W = [-15 -33  27 -23 -21  11   5 -38]
W[0]	-15
W[5]	11
W[2]	27

data =
8841,2797,3504,3143,2133,2853
8556,4087,3324,4274,2145,2826
6811,3239,5264,6761,4754,3746
6846,3440,5163,7215,3626,3963
7241,3239,5529,9164,3447,3413
6334,4549,3991,3311,5930,5628
8795,3330,4965,2356,3281,2984
6826,4597,5653,7941,3931,4722
6947,3631,7101,6658,4278,3871
7342,3889,5702,4471,7431,5603
7630,5431,3464,5159,2235,3231
7876,3510,5019,3228,2717,2232
7999,4012,6215,2771,7388,6337
data[0,-6]: 8841
data[-3,3]: 5159
data[5]: [6334, 4549, 3991, 3311, 5930, 5628]
data[-12,-1]: 2826
data[:, 5]: [2853, 2826, 3746, 3963, 3413, 5628, 2984, 4722, 3871, 5603, 3231, 2232, 6337]
data[10,0]: 7630
data[-12]: [8556, 4087, 3324, 4274, 2145, 2826]
data[12,2]: 6215
data[-12,-4]: 3324
data[11,-1]: 2232
data[-12,-5]: 4087
data[9,3]: 4471
data[-5,0]: 6947
data[9,0]: 7342
data[9,2]: 5702
data[-10,4]: 3626
data[-13,1]: 2797
data[5,-6]: 6334
data[-4,1]: 3889
data[12,-6]: 7999
data[6,1]: 3330
data[4,-1]: 3413
data[-3]: [7630, 5431, 3464, 5159, 2235, 3231]
data[:, 2]: [3504, 3324, 5264, 5163, 5529, 3991, 4965, 5653, 7101, 5702, 3464, 5019, 6215]
data[4,4]: 3447
data[3,2]: 5163
data[-10,1]: 3440
data[6,4]: 3281
data[-2]: [7876, 3510, 5019, 3228, 2717, 2232]
data[-4,5]: 5603
data[-4]: [7342, 3889, 5702, 4471, 7431, 5603]
data[3]: [6846, 3440, 5163, 7215, 3626, 3963]
data[-6,2]: 5653

B =
-23,0,31,22,-18,39,-14,-12,13,26,-1,5
-20,10,-27,21,32,-21,8,21,27,-9,10,-19
11,9,29,27,-19,-28,-18,10,10,-23,-2,-22
31,32,0,13,-15,32,17,-17,-7,30,-3,26
Indices start at 0.
(0, 0) -> -23
(0, 5) -> 39
(2, 3) -> 27
(1, 11) -> -19
(1, 2) -> -27
(3, 1) -> 32
(2, 7) -> 10
(0, 6) -> -14
(3, 3) -> 13
(2, 2) -> 29
(2, 4) -> -19
(0, 4) -> -18
(0, 7) -> -12
(1, 7) -> 21
(2, 9) -> -23

x = 834  977   10  184   76  947  474  313  956  959  843  921  958   58  895
x[0]: 834
x[6]: 474
x[1]: 977
x[14]: 895

M =
2,2,8,2,3,3,4,2,2,8,8,8
9,8,2,8,8,8,7,8,8,2,2,2
8,7,2,8,8,7,7,7,7,2,3,2
M[0,0] = 2
M[:, 2] = [8, 2, 2]
M[:, 1] = [2, 8, 7]
M[0,1] = 2
M[0,11] = 8
M[0,5] = 3
M[2,1] = 7
M[2] = [8, 7, 2, 8, 8, 7, 7, 7, 7, 2, 3, 2]
M[1,6] = 7
M[2,0] = 8

a = -11	5	24	31	-24	2	-4	-26	51	3	34	-5	-29
a[0] = -11
a[10] = 34
a[1] = 5
a[8] = 51
a[11] = -5
